How the units are linked:
at | π ω α ε δ ξ
s730 | s286 s55 s107 - s884 s714
s831 | - s144 s26 s905 s799 -
s271 | - s512 s863 s680 - s141
s55 | s775 s416 s361 - s118 s980
s54 | s473 s728 s714 - s107 -
s905 | s831 s174 s178 s623 s867 -
s178 | s26 s473 s905 s5 s593 -
s689 | s18 s178 s817 s728 s352 -
s144 | - s389 s285 s174 s155 -
s118 | s680 s522 s306 - - s55
s680 | s271 s246 s551 s118 - s775
s286 | s155 s775 s476 s730 s182 s174
s560 | - s863 s192 s202 - s60
s60 | - s138 s155 s476 s560 s285
s208 | s250 s808 s522 - - s920
s306 | s551 s208 s118 - - s361
s18 | - s26 s389 s689 s138 -
s808 | s202 s306 s884 - - s107
s836 | - s60 s799 s593 s845 s26
s775 | s141 s867 s352 s55 s680 s817
s867 | s799 s286 s593 s416 s246 s905
s416 | s867 s730 s920 - s522 s623
s174 | s144 s817 s473 s714 s286 -
s285 | - s18 s144 s473 s60 -
s138 | - s836 s141 s352 s863 s18
s141 | - s799 s138 s775 s271 s389
s202 | s560 s551 s182 s808 - s476
s192 | - s271 s560 s182 - s155
s884 | s182 s118 s808 - - s730
s250 | s845 s202 s246 s208 - s593
s845 | - s560 s512 s250 - s836
s863 | - s845 s271 s551 - s138
s799 | - s155 s836 s867 s512 s831
s155 | - s141 s60 s286 s192 s144
s389 | - s831 s18 s817 s141 -
s473 | s285 s689 s174 s54 s476 -
s817 | s389 s905 s689 s980 s775 -
s182 | s192 s680 s202 s884 - s286
s593 | s836 s476 s867 s920 s250 s178
s512 | - s192 s845 s246 - s799
s714 | s174 s980 s54 - s730 -
s246 | s512 s182 s250 s522 - s867
s522 | s246 s884 s208 - - s416
s5 | s178 s54 s623 - s920 -
s352 | s138 s593 s775 s361 s551 s689
s361 | s352 s920 s55 - s306 s728
s476 | s60 s352 s286 s107 s202 s473
s920 | s593 s107 s416 - s208 s5
s623 | s905 s714 s5 - s416 -
s107 | s476 s361 s730 - s808 s54
s26 | - s285 s831 s178 s836 -
s980 | s817 s623 s728 - s55 -
s551 | s863 s250 s680 s306 - s352
s728 | s689 s5 s980 - s361 -

The rows follow the links: the fewer symbols apart two units are, the more alike their rows tend to be.

Each row is also shifted at random along 3 hidden directions that mean nothing.

Some units, each with a row of numbers:
s250
14 -8 35 9 9 3 57 48 13 -51 -15 17 32 -24 -73 -27 -53 57 29 15 -47 -31 17 -60 38 -10 -28 -19 0 -24 26
s476
8 11 -2 34 5 -69 40 9 47 -9 -33 15 31 3 -16 -51 21 20 36 -48 35 -16 -12 -31 34 -3 -51 3 -7 -64 -46
s728
-25 5 -59 -22 32 -15 -69 -11 0 20 -33 -1 -14 -17 46 -15 -3 -83 -2 -18 61 61 -67 -36 3 72 22 19 -26 13 -62
s306
25 -12 -4 -20 35 22 12 19 -39 -4 -9 -33 -20 -34 -19 24 -54 -30 -9 21 2 42 -47 -58 -4 40 -24 13 -51 -28 -8
s352
41 25 -24 -3 -36 -9 62 15 16 -82 -21 -39 -15 -28 -46 21 11 -2 -17 -22 2 -34 -35 -20 43 59 26 21 -13 -50 -2
s808
14 -24 17 -4 52 -39 -28 -4 -1 53 -19 4 4 -5 24 -42 -55 -70 19 18 30 64 -53 -76 -14 9 -74 11 -73 -39 -30
s560
111 36 57 20 -19 -46 30 -25 18 3 26 -42 35 34 5 -24 1 24 -38 25 -10 -21 -5 -23 14 -35 -22 28 -45 -15 14
s730
-55 -38 -16 -16 32 29 27 8 -60 71 9 38 -30 -5 2 7 -10 -21 5 -17 5 31 3 6 -56 4 -65 -9 1 11 -25
s775
-86 -34 -28 11 -48 18 -24 5 1 6 -15 -23 -13 -40 -18 75 18 0 52 -21 -27 29 26 20 -22 -5 -3 -45 71 -52 14
s714
-108 -33 -36 7 40 11 41 40 -38 47 19 42 -22 -1 -1 -6 33 79 72 -46 23 -14 54 31 -44 7 -54 -5 29 13 -40
s26
-29 54 8 1 18 -38 -25 24 58 -55 13 15 19 4 0 -43 36 87 44 15 22 -22 55 0 25 -17 59 34 13 39 -7
s389
-60 22 2 5 -28 -2 -50 -22 32 6 14 -36 -8 18 42 37 51 28 18 9 11 -10 24 47 -13 -7 61 12 48 10 6
s522
89 -36 -2 -19 28 51 -18 6 -50 37 7 29 -8 -10 5 21 -60 -39 4 35 -12 40 1 -23 -36 0 -35 -32 5 20 21
s980
-7 -20 -41 -5 41 7 -55 22 -13 29 -6 17 -30 -29 24 43 32 46 84 -23 41 43 16 25 -20 33 15 -13 29 14 -54
s884
67 -47 21 9 50 -23 -50 27 8 91 -12 -1 37 -15 16 -5 -25 26 100 15 24 71 24 -30 -49 -22 -78 -28 3 -35 -28
s836
57 64 39 -12 -11 -22 -22 -11 42 -46 14 -2 18 23 12 -39 -12 3 -59 14 3 -31 0 -7 46 -18 62 17 -30 34 44
s5
-73 0 -38 -30 58 25 46 30 -38 -45 1 53 -31 -8 -13 -28 -7 7 -6 -22 13 -9 3 -15 21 43 10 21 -21 55 -25
s831
-50 17 0 -4 -10 6 -41 -2 21 -1 16 17 2 20 18 14 24 25 -17 9 -13 -16 32 59 -9 -30 49 3 46 61 31

The symbols that take the first to the second take the third to the fourth, perhaps in another order. What is the fourth?
Answers are names.
A -47 17 -39 -4 26 -40 -59 2 52 -63 -33 62 19 -3 25 -72 15 -20 20 -25 21 2 7 -14 35 18 28 3 38 23 -42
B 29 -9 -12 -12 50 0 54 7 -35 21 -10 21 -17 6 7 -41 -10 -48 -17 -24 37 22 -43 -37 9 32 -44 19 -60 -4 -61
C -4 -9 -38 -2 -41 -8 12 -8 -2 19 -7 33 -10 20 34 -8 69 -17 -17 -54 19 -13 28 63 -27 -9 -20 -30 52 19 -26
D s55

A 15 35 -37 -18 -20 -1 63 11 0 -83 1 -7 -41 -22 -28 21 62 9 -22 -40 23 -54 -5 22 48 60 50 27 16 -14 -30
B -24 -46 -21 -6 44 24 -61 34 -15 47 -16 -18 -10 -44 -6 57 -4 12 85 4 32 59 5 -4 -36 37 -15 -15 25 -5 -34
C 37 8 41 30 -46 -11 -1 -28 14 41 32 -40 21 32 23 3 37 39 -27 -2 6 -35 14 55 -26 -73 -10 10 -1 18 18
D s202

A -29 9 -14 25 6 -86 26 -9 46 4 -30 15 44 2 9 -69 6 -40 22 -24 21 6 -20 -46 31 -21 -55 12 -22 -50 -35
B -67 26 -32 22 10 -52 39 1 29 -17 -18 37 4 -3 14 -55 65 31 31 -51 42 -28 18 11 19 13 -6 2 9 -11 -59
C -65 -3 60 24 -13 -5 -56 5 34 26 8 1 35 7 -8 15 -38 25 27 52 -48 17 38 -29 -8 -65 -12 -27 15 3 62
D s799

A 101 -7 18 -7 35 7 5 37 -13 -8 1 -38 -22 -40 -42 26 -26 56 54 15 18 18 -21 -52 4 42 -19 22 -34 -52 -16
B -22 16 -24 14 18 -36 -26 2 49 -58 -50 37 32 -22 -5 -76 -39 -42 13 17 -16 8 -8 -63 55 11 18 -19 6 1 -9
C 83 -31 -24 -23 47 56 -32 18 -34 24 9 65 -22 -22 1 10 -27 9 33 7 -4 44 21 -9 -31 13 -5 -19 22 54 -10
D s174

A -57 62 7 1 -26 -16 29 3 19 -69 14 -42 -17 5 -7 19 52 67 14 3 23 -43 10 28 16 13 64 47 -4 0 -6
B -3 13 -41 -31 29 17 34 25 -38 -41 2 7 -63 -12 5 4 22 -7 9 -25 36 13 -35 0 3 75 32 35 -30 28 -56
C -101 -19 63 12 -47 -13 7 -32 -5 57 -1 -34 26 29 5 15 -28 -19 -41 21 -41 -1 5 9 -20 -65 -41 -27 -12 -22 44
D s884

A -45 -33 -17 -24 26 37 -6 43 -37 37 -5 -9 -28 -31 -23 65 -7 61 83 4 5 28 24 -4 -30 26 -13 -7 33 -18 -35
B 55 -7 15 -26 49 46 75 55 -49 -30 14 28 -17 3 -81 -13 -60 23 5 16 -28 -25 5 -52 16 28 -20 6 -36 -2 10
C 43 0 -23 -34 72 2 -33 6 -11 -28 -8 50 -5 -22 2 -67 -46 -44 5 2 15 55 -34 -67 32 29 -4 -3 -45 37 -22
D s884

A -11 -31 -31 1 34 -19 -51 5 -28 77 -15 47 -1 -6 56 -19 33 -7 51 -23 46 49 4 24 -38 5 -29 -5 25 23 -61
B -46 -38 -37 -23 23 50 -34 -2 -43 57 -2 -3 -38 -32 7 59 -26 -30 32 8 8 61 -22 -10 -47 31 -10 -21 15 3 -10
C 59 57 21 10 -27 -36 -42 -38 20 -38 -3 -69 5 10 28 14 12 -32 -37 24 33 -4 -50 -8 29 23 59 53 -34 -13 25
D s845

A 92 -6 -1 -10 44 -2 113 35 -52 3 10 19 -29 15 -27 -39 12 53 6 -38 30 -22 -8 1 12 36 -44 32 -58 -9 -67
B -48 7 -29 -35 55 10 12 33 -19 -38 -15 56 -35 0 -7 -42 -3 -4 -1 9 31 12 -10 -10 9 64 18 6 -9 45 -38
C 10 -43 -10 -15 -60 54 44 -22 -37 13 -5 -41 -18 -10 -35 70 -16 -55 -49 -3 -73 -9 -25 -2 1 6 -15 -18 12 -46 56
D s286

A 30 -32 10 -11 41 36 -57 12 -26 49 -7 31 5 -18 -2 -2 -61 -34 29 27 -38 74 -5 -39 -25 -14 -42 -35 6 17 10
B 68 -50 16 -12 25 8 3 18 -38 70 25 5 -3 -4 -21 18 -23 -3 34 3 -11 42 12 -19 -35 -20 -61 -12 -12 -8 -5
C 138 -31 -24 12 -34 -11 29 -19 -7 46 2 15 23 18 19 7 48 1 -5 -44 3 -24 36 58 -33 -33 -34 -31 51 -23 -16
D s775

A 30 5 -8 -34 68 43 36 43 -27 -56 11 54 -16 -15 -28 -26 -46 36 27 0 -4 6 12 -44 0 48 4 12 -27 40 -21
B -26 -46 -7 -23 55 57 -17 41 -41 16 14 61 -6 -24 -15 8 -31 39 75 -1 -22 19 45 -12 -28 10 -11 -27 43 45 -21
C 9 20 49 12 -47 8 24 -11 10 -45 22 -61 1 11 -36 34 -44 3 -59 44 -24 -31 -33 -9 29 8 25 21 -39 -42 56
D s271

A 37 -14 14 -16 54 26 38 41 -16 -33 2 22 -4 -18 -57 -15 -81 27 35 12 -27 0 3 -47 9 10 -20 0 -30 8 8
B 4 23 -8 -10 5 5 68 29 33 -101 -18 52 4 -11 -55 -44 -11 28 3 -11 -29 -57 34 -47 45 12 22 -9 -4 5 18
C 85 -17 -29 7 -8 15 -66 6 28 3 -30 40 25 -11 12 -5 4 6 44 -16 -23 8 37 10 -9 -48 22 -57 87 12 16
D s831

A -64 -15 -26 -23 50 19 13 28 -23 -14 -14 -19 -22 -34 -14 10 -21 -9 42 0 36 27 -33 -50 14 67 -4 15 -32 -35 -43
B 39 46 43 20 -11 -57 -52 -17 51 -26 -1 -76 31 -12 18 10 21 24 22 29 39 -10 -22 -6 30 8 53 48 -31 -24 15
C -67 -50 24 1 23 42 8 39 -37 43 11 -22 -18 -38 -39 63 -51 44 86 16 -38 27 24 -22 -43 4 -31 -21 14 -49 -3
D s271

A 42 26 29 8 -44 12 -44 -28 31 9 27 -60 6 14 16 54 38 43 -2 16 -3 -16 17 59 -15 -20 46 18 35 7 46
B 28 -29 5 7 -19 25 -21 -3 16 17 -11 31 40 -16 -27 14 -42 -48 9 16 -49 18 28 -21 -2 -40 -18 -72 39 -17 45
C 32 -11 -43 -11 -22 28 -3 11 -11 -53 3 64 -19 2 2 14 51 27 -11 -37 -11 -38 44 48 -11 -7 39 -25 70 59 2
D s730

